[128 = 0]
[ 99  96 132 128 133  42 126 106 140 151 123 117 170 119 115 123 126 134
 103 114 132 136 146 130 121 131 143  94] : [39], (88)
[101 101 116 129 147  65 113 121 135 137 151 124 158 125 107 130 122 140
 131 124 127 141 126 125 122 128 194  93] : [34], (88)
[ 77 113 109 133 143 160 118 124 149 164 123 136 131 123  70  85 112 127
 164 103 138  96 149 141  94 128  78  76] : [40], (88)
[111  88 137 133 136  58  98 111 149 133 116 123 178 131 153 124 118 144
 136 122 142 131 132 126 119 143 101 106] : [39], (87)
[ 88 100 116 137 147  62 108 120 136 138 135 122 169 124  97 110 108 145
 138 110 143 130 143 137 119 140 122  87] : [34], (88)
[100  92 112 132 142  88 106 122 138 145 140 133 152 118 121 134 123 140
 115 100 127 119 121 122 100 169 133  90] : [39], (89)
[109  94 130 135 139  57 132 112 133 164 147 117 172 127 118 124 115 128
  88 118 127 153 144 124 141 141 134  99] : [34], (88)
[ 88  90 121 136 125 133 108 104 134 148 116 118 138 131 122 119 116 135
 105  95 136 128 140 128 124 190 175  98] : [40], (88)
[104 116  96 135 116 154 137 120 144 133  92 126 130 134 127 112 123 120
 121  82 132  98 149 136 113 196 123 109] : [40], (88)
[127 121 140 137 123  42 168  85 105 166 101 116 158 117 110 109 132 128
  68 112 146 143 138 141  95 135 122 146] : [34], (88)
[119  86 110 128 138  77 129 104 125 166 139 129 149 120 106 123 145 135
  91 112 136 162 154 118 106 169 137 100] : [39], (88)
[ 97  90 119 128 151  98 100  78 137 140 127 135 153 117  97 126 129 145
 130 104 132 148 139 123 111 164 174  81] : [39], (89)
[ 99  97 139 133 149  82 114 112 143 177 137 121 167 115 100 120 118 137
 120 130 128 126 125 112 108  97  97 103] : [39], (89)
[ 91  88 108 134 147  83 101 102 134 150 143 136 158 116  91 120 117 144
 138 107 137 136 126 124 105 143 138  77] : [39], (88)
[ 97  88 109 130 149  77 106 131 146 142 146 133 166 125 125 123 117 140
 131 110 133 121 128 126 116 162 139  90] : [39], (88)
[ 98 107 110 125 139 168 109 111 131 137 119 138 126 130 101 117 121 128
 132  92 131 130 136 110 128 197 131  85] : [40], (88)
[112  96 115 132 121 102 115 112 139 166 120 128 146 120 120 121 129 135
 105 108 117 126 133 123 107 142 100  98] : [39], (88)
[ 97 125 101 133 129 149 139 128  86 135 109 136 129 131  93 121 125 132
 130  93 138  85 139 134  94 176 126  99] : [40], (88)
[112 108 114 126 157  38 111 120 111 162 150 130 162 123  97 119 117 140
 114 129 143 162 114 130 108 129 142 117] : [34], (89)
[106  97  98 137 159  37 104 119 127 145 161 133 162 122  93 123 121 138
 118 119 140 142 115 125  91 154 119  97] : [39], (89)
[103 126 100 140 155  78 135 142 117 119 119 120 151 130 123 109 112 127
 131  92 143 166 151 157 127 165 136 114] : [40], (88)
[108 106 129 132 150  50 108 102 129 134 135 130 161 115 124 111 123 140
 125 122 144 156 138 137 113 118 104 112] : [34], (88)
[113  79 119 129 150  30  74 112 164 131 171 117 177 124 136 124 111 147
 167 121 110 154 141 108 126 134  90  70] : [39], (87)
[104  81 118 131 155  76  90 125 137 143 152 129 164 128 121 118 108 140
 145 118 132 127 128 125 118 136 120  96] : [39], (88)
[113 103 106 124 143 103 104  93 125 114 117 136 136 124  98 102 121 126
 149  96 136 140 148 141 100 183 104  87] : [40], (88)
[127  99 113 127 136  32  88 110 137  95 143 128 144 122 160 133 129 145
 143 119 126 150 122 133 129 154 129 102] : [39], (87)
[ 93 101 118 134 154  87 117 110 134 152 112 128 153 117  98 113 123 137
 120 118 136 137 137 125 104 141 127  99] : [39], (88)
[100 100 112 130 157  82  96 109 112 125 147 126 150 129  90 118 110 145
 137 119 138 161 138 131 125 151 157  95] : [34], (88)
[ 92  94 105 129 171  87  98 134 136 151 162 130 162 123  93 120 110 132
 144 119 136 141 129 118 110 139 103  91] : [39], (88)
[102  98 114 132 147  51 119  97 108 132 128 122 161 120 104 107 126 139
 111 115 142 172 139 112 122 159 158 110] : [34], (88)
[ 94  83 120 136 153  50 109 115 138 146 147 119 182 122 108 127 113 150
 126 117 133 115 139 126 128 143 126  84] : [39], (88)
[ 87  90 117 135 153  59 104  88 145 152 125 133 156 120  75 120 120 143
 134 111 139 130 128 120  91 127 134  82] : [39], (88)
[ 91  84 109 135 155  97  97 132 137 165 158 136 165 118  91 115 116 139
 139 116 140 129 117 117  98 127 100  85] : [39], (89)
[ 70 111 111 133 147 151 124 139 125 150 115 129 148 123  83 115 107 127
 128  96 145  92 136 133 113 190 148  95] : [40], (89)
[110  84 117 130 131  55  46 110 159  81 129 131 152 131 175 124 121 163
 178  85 121 145 139 139 115 190 104  78] : [40], (87)
[ 92  91 125 128 132  91 117  91 146 169 140 127 158 119  81 122 122 137
 120 110 130 135 142 117  99 128 120  72] : [39], (88)
[ 94  83 131 139 150  40  88 112 142 151 153 130 178 115 124 116 114 152
 129 127 132 146 125 116 130 122 137  94] : [39], (88)
[111  83 112 132 150  46  57 126 156 101 172 126 162 131 172 129 121 145
 173 111 111 157 137 118 152 184 109  88] : [39], (87)
[ 95  82 130 122 156  84  94 101 147 167 139 134 168 111 102 112 116 141
 146 123 131 145 138 116 105 122 100  84] : [39], (88)
[ 97 101 128 137 154  99 114  87 124 163 128 136 151 116  73 115 116 139
 125 132 134 145 129 115  94 110 120  97] : [39], (88)
[116 106 112 132 136  58 132 107 107 144 133 119 161 126 105 113 127 136
 107  97 142 157 144 135 129 153 136 104] : [34], (88)
[115 113 143 132 117 125  85  85 168  93  68 133 128 123 170 116 110 131
 174  87 123 110 162 147 118 177  89  79] : [40], (87)
[ 96  96 115 133 151  85 109 124 132 167 137 111 161 124 102 118 117 134
 123 117 131 138 134 130 119 150 127  93] : [39], (88)
[ 99  91 136 132 132  95 130 103 144 177 110 133 154 116  94 121 127 142
 104 115 132 114 126 123  88 126 111  97] : [39], (88)
[ 94  96 122 130 147 118  98 112 141 196 141 132 158 129  82 109 109 136
 148 124 146 135 134 119  98 118  91  84] : [39], (88)
[114 111 125 130 155  86 116 118 126 152 142 128 157 125  99 112 118 135
 132 122 141 143 142 133 114 127 119 110] : [34], (88)
[107 101 136 129 144 107 117 125 141 165 133 126 160 125 142 119 115 130
 124 121 128 129 131 119 125 117 104 102] : [39], (88)
[117  85 112 132 152   4  91 103 140 108 145 119 175 125 146 145 122 139
 143 108 131 161 137 142 117 149 106  98] : [34], (87)
[ 88  84 121 130 162  70  94 121 152 156 150 129 178 123 109 117 107 139
 148 103 121 121 141 120 113 123  97  80] : [39], (88)
[102  84 107 131 159  92  87 134 139 151 165 134 162 115 113 115 111 138
 155 115 124 142 134 119 115 173 116  77] : [39], (88)
[ 75  92 125 135 134 230  76 104 144 132  94 156 122 118 100 119 115 140
 149  88 130 105 145 121 108 228 158  87] : [40], (88)
[ 95 121 127 127 140 173 111 125 141 137 107 139 131 126 109 112 111 122
 143 108 135  87 130 132  98 155  88 101] : [40], (88)
[121 121 131 130 113 149 137 104 135 152  92 132 133 117 116 115 129 127
 117  97 138 105 137 134  89 152  85 116] : [40], (88)
[ 97  99 126 132 128 125  97 101 156 107 102 124 145 129 151 117 114 129
 156  88 131 127 172 140 137 198 121  91] : [40], (87)
[100 100 108 138 163  60 114 109 119 139 148 126 159 123  92 111 120 135
 122 120 141 158 137 132 117 146 136  95] : [34], (88)
[ 82 116 118 134 136 148 111 102 137 126  96 133 113 122  85 133 124 134
 143  88 138 111 140 133  95 161 153  86] : [40], (88)
[110 111 110 133 142  49 125 122 118 146 144 123 164 123 111 116 121 134
 121 118 138 144 127 128 110 133 106 107] : [34], (88)

[100 120 154 135 128 149 138 143 130 132 113 169 102 134 130 155 121 136
 131 129 136 124 127 116  94 121  73 154] : [90], [286]
[135 133 186 123 134 146 133 131 136 146 117 127 120 128 107 127 116 121
 126 128 152 153 124 120  94 112  48 206] : [92], [282]
[ 97 115 183 136 124 160 131 143 140 114  94 165  91 137 140 150 129 137
 129 146 127 136 124 114 102 140  70 140] : [92], [286]
[130 134 171 118 130 177 143 117 138 134 125 134 123 132 117 140 104 124
 128 126 158 140 128 125  91 113  55 194] : [92], [282]
[125 129 133 115 125 117 142 147 135 120 125 115 152 123 113 136 110 126
 130 109 152 105 128 137 111 137 177 125] : [96], [282]
[107 112 193 130 131 176 133 137 139 133 104 153  81 135 127 137 116 131
 128 137 140 170 125 109  79 111  31 207] : [92], [286]
[115 122 161 126 131 165 139 128 138 139 126 165 102 139 130 155 114 130
 128 133 142 112 126 125 107 108  49 158] : [97], [286]
[119 109 139 112 126 190 147 127 149  91 130 119 188 130 123 153 125 144
 124 119 145 160 123 117  97 156 117 161] : [90], [282]
[115 124 206 125 132 196 134 126 138 137 119 149  81 136 114 130 113 126
 129 133 158 184 123 107  73 104  22 234] : [92], [282]
[135 126 194 108 130 206 128 117 135 111 132 111 104 133 119 124 112 124
 125 136 140 180 126 127  90 136  70 196] : [90], [282]
[129 129 180 125 131 131 136 147 135 140 120 113 115 124 101 121 107 122
 124 122 157 162 123 119  93 124  94 207] : [92], [282]
[123 118 146 117 127 165 144 140 139 118 131 139 153 132 123 152 114 135
 133 118 149 131 127 116  93 132 115 164] : [90], [282]
[108 124 207 128 133 180 138 127 140 142 107 157  73 139 122 144 113 129
 129 137 154 151 126 112  72 108  22 212] : [97], [286]
[139 132 163 118 133 123 140 146 135 135 119 101 140 124 106 113 108 125
 125 128 159 128 124 137 107 129 122 165] : [92], [282]
[135 134 185 109 133 158 143 138 136 115 123 105 127 130 107 120  89 119
 128 118 170 130 123 136  88 124 113 174] : [92], [282]
[140 143 144 115 133 115 136 126 124 152 122 123 127 125 108 121 104 115
 128 115 157 108 128 136 104 100 120 163] : [97], [282]
[ 98 126 166 135 138 128 147 150 138 122 102 153 105 133 135 156 103 132
 133 131 144  79 126 130 106 125 107 100] : [96], [286]
[135 132 186 120 134 166 144 127 141 150 120 140 117 130 110 131 123 123
 126 133 162 159 124 114  82 107  22 229] : [92], [282]
[118 121 179 124 129 175 142 133 143 142 120 155 116 133 113 144 118 131
 128 130 159 165 122 111  73 113  22 230] : [92], [282]
[138 133 133 123 134 106 153 143 142 153 115 137 176 123 112 147 121 125
 130 124 152 103 125 126 107 121  79 162] : [90], [282]

[113 129  50 135  70 159  68 147 145 131 146 136 105 135  59 134 116 111
 134 142 134 151 141 147 114 112 136 186] : (10), [78]
[121 131 148 125 136 117 152 150 106 122 127 115 142 122 126 127 137 139
 116 121 118 116 120 137 128 137 147 130] : (10), [87]
[144 148 155 124 126 124 150 131  94 140 145 136 141 131 126 131 134 124
 122 123 126 149 115 132 137 145 105 101] : (11), [87]
[131 135 160 117 141 128 141 120 124 118 120 108 127 121 152 126 136 131
 124 117 133 118 122 124 135 138 138 102] : (7), [87]
[103 138 128 129 134 119 168 156 122 123 132 149 143 113  91 133 131 146
 123 139 109 128 115 148 129 145 157 154] : (10), [86]
[121 146 152 125 153 110 142 136 119 136 128 108 138 130 150 122 148 136
 121 113 121 127 131 111 131 140 128 115] : (11), [87]
[107 134 114 133 125 122 152 161 118 127 134 152 137 120  78 133 126 139
 125 136 112 127 120 151 122 134 153 164] : (10), [86]
[135 149 154 117 128 137 139 137 103 137 138 115 140 134 137 128 149 127
 115 119 126 139 119 122 136 145 119 108] : (11), [87]
[142 146 153 119 114 139 133 140  85 137 138 113 140 133 124 132 139 122
 115 122 130 147 118 134 139 141 119 109] : (11), [87]
[140 157 151 115 109 139 127 142  88 140 146 109 140 136 127 131 141 116
 114 116 130 153 119 130 144 147 114 104] : (11), [87]
[ 93 144 125 121 129 127 125 170 118 127 128  95 134 123 104 126 149 140
  99 124 117 122 128 137 122 141 171 153] : (10), [87]
[146 137 134 132 122 125 162 117 112 133 145 177 140 124 107 137 119 126
 135 138 126 152 113 140 135 140 100 114] : (11), [78]
[111 162 151 121 160 111 147 142 118 149 146 134 150 135 139 124 152 136
 119 119 114 155 122 100 132 152 102 106] : (11), [87]
[ 89 138  83 138 146 113 114 149 168 140 137 161 130 125  95 128 135 140
 136 134 109 139 138 113 112 131 125 168] : (10), [78]
[137 154 182 115 157 115 170 118 109 137 130 125 146 126 163 125 148 134
 124 118 125 145 111 107 146 154 110  73] : (11), [87]
[178  98 125 138  47 150 153 138  52 100 128 148 127 118  69 145  84 116
 116 144 134 113 107 213 133 108 150 152] : (9), [78]
[168 137 127 128  81 155 126 106 101 131 152 165 118 131  99 146 113 102
 138 140 144 167 118 147 145 134  93 106] : (11), [86]
[113 127 142 118 138 129 123 139 137 113 119  84 123 122 149 121 138 134
 119 120 130 100 130 125 122 131 166 125] : (12), [87]
[123 126 128 119 117 143 113 128 130 117 119 104 120 127 129 128 130 125
 126 126 137 118 130 133 128 128 150 128] : (12), [87]
[157 123 173 119 124 125 143 105 100 116 120 105 132 129 164 130 124 121
 121 121 142 113 118 136 142 129 126  85] : (7), [87]
[143 131 163 130 152 101 192 117 113 129 131 171 148 117 136 131 122 140
 133 129 118 129 103 134 137 143 108 105] : (11), [78]
[101 135 117 119 140 129 102 131 158 125 120 103 118 128 131 125 140 131
 129 128 130 124 139 112 113 129 150 136] : (12), [87]
[ 91 153 143 110 146 134 120 139 150 121 125  89 126 124 131 123 156 138
 119 122 127 126 127 108 130 150 166 121] : (12), [87]
[144 127 138 127 124 130 141 109 121 126 132 144 126 128 132 130 128 123
 132 130 133 134 121 129 139 133 112 109] : (11), [78]
[106 140 116 115 116 153  83 131 152 117 127  80 111 133 128 123 141 116
 122 123 144 131 138 116 128 136 160 128] : (12), [87]
[116 161 191 125 193  83 195 144 104 145 131 132 166 123 164 122 162 161
 114 114 104 134 111  97 137 155 112  94] : (11), [87]

[135 102 138  92 136 131 128 119 127 128 130 128 153 126 141 122 113 131
 123 129 120 131 133 135  92 111  89 159] : (209), (25)
[100 146 116 155 139 122 159 118 131 120 129 165 144 110 178 110 137 141
 137 117 163 124 104 154 158 127 104 149] : (203), (25)
[126 115 136 123 118 124 130 120 124 135 136 118 141 130 135 124 120 159
 130 119 134 133 126 139 113 131 108 161] : (209), (25)
[125 130 144  94 131 122 134 114 121 141 132 121 140 128 150 133 127 146
 131 124 127 134 132 137 105 144  96 172] : (209), (25)
[126 110 173 112 120 111 117 113 134 132 129 118 150 145 128 109  68 128
 109 119 117 129 139 116 108 101  98 114] : (209), (26)
[157 145 100 100 145 136 113 134 124 143 133 109 125 133  93 141 106 122
 121 120 109 134 143 128  86 156 130 186] : (209), (28)
[118 142 131  77 123 119 118 115 136 130 146 109 162 130 146 110 104  97
  91 102 123 116 118 138 104  95  67 102] : (209), (25)
[167  91 168 126 123 123 146 115 117 123 133 144 132 145 156 161 125 163
 151 142 119 149 156 123 101 175 132 208] : (209), (26)
[121 154 135 111 122 105 133 107 140 132 137 134 146 115 175 105 133 119
 103 102 138 118 110 147 171 110  72 110] : (203), (26)
[144 131  85 140 138 130 132 147 132 132 136 143 112 108 111 125 131 135
 128 119 122 140 124 129 163 152 153 162] : (203), (28)
[102 144 160 132 117 122 128 128 135 121 129 121 138 126 149 139 135 131
 126 124 131 130 123 134 152 143 131 123] : (204), (26)
[140  92 165 168 116 127 131 145 133 126 156 126 130 126 133 162 126 163
 122 129 125 148 146 131 167 161 158 176] : (204), (26)
[105 129 156 161 116 133 134 131 116 125 133 116 142 128 163 145 110 151
 112 119 145 142 120 150 168 148 113 150] : (204), (25)

[122 123 129 138 138 103 119 120 232 118 143 129 115 116 167  79  65 140
 125 128 132  92 142 127 130 130 134 126] : <91>, <48>
[119 120 125 114 129 109  86 132  66 136  89 123 131 117 111 148 100 134
 120 124 120  56  91 137 128 124 109 148] : <87>, <44>
[123 118 128 138 116 122 122 115 135 111 119 120 136 125 101 145  80 123
 116 113 138 157 154 134 114 113 140 117] : <82>, <44>
[127 140 141 125 135 122 130 121 213 124 143 108  97 154  27 110  14 128
 137 163 135 100 202 138 117 126 120 109] : <95>, <49>
[135 128 119 147 105 134 147 127 141 104 132 145 126 136 123 145  94 126
 129 125 130 186 195 127 123 115 128 112] : <82>, <46>
[139 164 125 132 135  88 113 163  76 124 122 105 127 117 149 109 133 124
 126 147 126  42  67 123 143  94 110 124] : <91>, <49>
[124 144 138 122 135 145 128 128 242 124 137 131  96 133 112 147  71 121
 127 165 133 130 167 144 134 129 136 114] : <95>, <46>
[127 144 126 124 123 178 152 135 155 112 136 140 109 153 112 155 122 113
 141 142 125 200 211 147 132 128 123 113] : <94>, <46>
[140 149 131 125 147 136 103 122 233 115 135 134  76 136 106 122  44 141
 146 152 121  99 158 139 124 120 119 102] : <95>, <46>
[140 120 142 137 117  76 121 106 153 115 146 125 128 103 122 112  95 129
 121 116 125  85  99 120 125 132 118 115] : <87>, <48>
[130 160 127 146 129 125 125 143 109 130 130 137 113 122 122 150 127 118
 144 136 146 136 120 143 128 126 120 120] : <87>, <46>
